Below are the code and all the weights of a small trained network. Each question names an input and a class and asks about switching units off, where a switched-off unit gives its printed mean instead of its output.

import numpy as np


def w(rows, s, z=0):
    codes = np.array(rows[::2]) - 128.0
    scale = np.full(codes.shape[1], s)
    scale[-1] = z or s
    return codes * scale


def norm(h):
    return h / np.sqrt((h * h).mean(-1, keepdims=True) + 1e-5)


def f(y):
    return np.maximum(y, 0)


def log_softmax(a):
    a = a - a.max(-1, keepdims=True)
    return a - np.log(np.exp(a).sum(-1, keepdims=True))


def net(x, mask):
    res = np.array(x, float).reshape(1, 8) / 4 @ E
    u = 0
    for l in range(3):
        y = f(norm(res) @ A[l][:, :-1].T + A[l][:, -1])
        res = res + np.where(mask[u : u + 9], y, B[l][:, -1]) @ B[l][:, :-1]
        u += 9
    return log_softmax(norm(res)[-1] @ U[:, :-1].T + U[:, -1])


A, B = {}, {}
E = w([
[125,117,138,142,130],'x0',
[127,126,132,131,132],'x1',
[133,134,124,120,131],'x2',
[198,7,99,31,168],'x3',
[221,94,203,92,110],'x4',
[2,84,192,36,135],'x5',
[121,114,139,145,126],'x6',
[120,112,139,145,124],'x7',
],0.0066)
A[0] = w([
[173,228,186,192,103,164],'0.n1',
[128,160,132,88,67,115],'0.n2',
[154,14,33,128,59,181],'0.n3',
[151,125,245,136,85,89],'0.n4',
[84,24,147,31,173,60],'0.n5',
[166,93,1,159,151,229],'0.n6',
[77,150,225,83,111,190],'0.n7',
[72,150,110,156,148,56],'0.n8',
[196,90,124,135,84,254],'0.n9',
],0.0095,0.0023)
B[0] = w([
[110,41,65,1,33,230],'0.n1',
[139,164,137,75,227,147],'0.n2',
[165,123,84,136,231,220],'0.n3',
[93,63,164,71,154,192],'0.n4',
[190,166,18,176,38,254],'0.n5',
[72,3,114,101,224,239],'0.n6',
[70,136,203,19,164,228],'0.n7',
[204,180,93,215,107,172],'0.n8',
[225,189,188,88,181,212],'0.n9',
],0.0064,0.0068)
A[1] = w([
[70,217,174,86,159,126],'1.n1',
[182,72,96,122,112,95],'1.n2',
[109,98,35,164,126,198],'1.n3',
[66,250,208,197,160,85],'1.n4',
[130,132,56,139,194,179],'1.n5',
[139,22,170,225,153,89],'1.n6',
[45,109,108,180,183,127],'1.n7',
[158,215,122,255,173,2],'1.n8',
[221,90,122,63,87,117],'1.n9',
],0.0078,0.0025)
B[1] = w([
[124,121,184,148,182,188],'1.n1',
[88,177,133,248,106,205],'1.n2',
[26,114,131,62,150,224],'1.n3',
[209,115,129,186,154,161],'1.n4',
[62,190,152,100,115,220],'1.n5',
[143,112,112,89,131,155],'1.n6',
[254,111,158,83,134,177],'1.n7',
[82,108,114,143,92,136],'1.n8',
[144,111,165,126,90,253],'1.n9',
],0.0083,0.006)
A[2] = w([
[26,188,139,142,201,76],'2.n1',
[97,102,84,175,86,254],'2.n2',
[69,68,98,106,72,142],'2.n3',
[162,63,151,31,160,89],'2.n4',
[198,78,92,85,115,128],'2.n5',
[212,129,215,191,206,94],'2.n6',
[38,162,222,141,129,161],'2.n7',
[200,133,133,139,2,100],'2.n8',
[109,188,98,78,99,235],'2.n9',
],0.0091,0.0021)
B[2] = w([
[177,106,178,239,72,205],'2.n1',
[63,156,118,96,125,168],'2.n2',
[143,202,89,184,92,206],'2.n3',
[79,117,115,225,115,254],'2.n4',
[114,169,251,116,59,210],'2.n5',
[141,254,32,146,150,189],'2.n6',
[252,225,68,40,231,200],'2.n7',
[134,51,165,102,61,186],'2.n8',
[124,75,130,215,111,200],'2.n9',
],0.0069,0.0072)
U = w([
[27,131,36,166,65,172],'0',
[248,192,120,164,159,149],'1',
[152,58,181,87,4,233],'2',
[63,136,200,9,161,7],'3',
[116,13,72,121,240,50],'4',
],0.017,0.0021)

Each question gives the input, the list of numbers given to net, and the class t.
The units are the neurons (one row each of A and B). Each row of codes is followed by its name. A weight is (code - 128) times the scale printed after its matrix; where a second scale follows, it is the last column's (A, B and U).
mask holds one flag per neuron, layer by layer. A switched-off neuron (its flag False) gives its mean, the last column of its row in B, instead of its output. The means were averaged over made-up inputs and are rounded, as every weight is.
A unit's drop is (log p(t) with every unit on - log p(t) with that unit switched off) / (log p(t) with every unit on - log p(t) with every unit switched off).
The circuit of an input: a set's keep is (log p(t) with only the set's units on - log p(t) with every unit switched off) / (log p(t) with every unit on - log p(t) with every unit switched off). Starting from the 12 units with the biggest drops (on a tie, the unit counted first), units are removed one at a time, each time the one whose removal leaves the highest keep (on an exact tie, the one counted first), for as long as the keep stays at least 0.8.
units of the circuit, in order: the units of the circuit, biggest drop first
most important unit: the unit with the biggest drop
top k neurons: the k neurons with the biggest drops, biggest first
top k neurons in layer l: the k neurons of layer l with the biggest drops, biggest first
drop when u is switched off: that unit's drop, to one decimal
input [0,-3,-7,-4,-1,2,5,7], class 1: top 2 neurons -> 2.n7, 0.n6
input [1,-7,3,-6,0,5,8,-1], class 1: units of the circuit, in order -> 2.n7
input [-5,8,1,0,-4,-7,8,-1], class 0: units of the circuit, in order -> 0.n1, 2.n7
input [-7,6,-5,8,-3,1,-3,-8], class 0: units of the circuit, in order -> 0.n5, 1.n2
input [8,6,6,2,-5,0,4,-3], class 4: top 2 neurons in layer 0 -> 0.n6, 0.n1
input [-5,-6,-8,0,-1,8,4,-4], class 1: top 3 neurons -> 0.n1, 2.n7, 0.n6
input [3,0,0,7,1,4,1,2], class 2: top 2 neurons -> 0.n6, 1.n9
input [-4,-5,2,-4,8,2,-2,7], class 3: top 2 neurons -> 0.n7, 0.n5
input [6,-4,-5,1,-7,-5,-4,3], class 4: top 2 neurons -> 0.n6, 0.n5
input [-4,-1,-1,0,0,-6,2,-7], class 0: top 2 neurons -> 0.n6, 0.n1
input [7,8,-6,2,7,0,3,3], class 1: top 3 neurons in layer 0 -> 0.n1, 0.n9, 0.n3
input [1,8,-4,4,3,0,3,5], class 1: top 3 neurons -> 0.n9, 0.n1, 0.n3
input [-3,-7,-5,4,3,8,2,-2], class 2: top 2 neurons -> 0.n5, 0.n6
input [3,4,5,-8,-2,2,-5,-2], class 1: most important unit -> 0.n5
input [-7,-5,4,-6,1,-3,-8,-3], class 2: top 2 neurons -> 0.n1, 0.n6
input [-5,-6,-3,-6,0,-8,1,-8], class 0: top 2 neurons in layer 0 -> 0.n7, 0.n6
input [-5,-1,-7,-8,6,3,1,-6], class 3: drop when 2.n7 is switched off -> 0.1
input [-8,-2,-2,-6,6,-1,1,1], class 2: drop when 0.n1 is switched off -> 3.5
input [8,-7,6,6,-7,5,-6,8], class 0: drop when 0.n5 is switched off -> 0.3
input [2,5,5,6,-3,-6,-2,7], class 4: units of the circuit, in order -> 0.n6
input [-5,2,-1,5,-1,8,-6,7], class 0: drop when 0.n5 is switched off -> 0.9
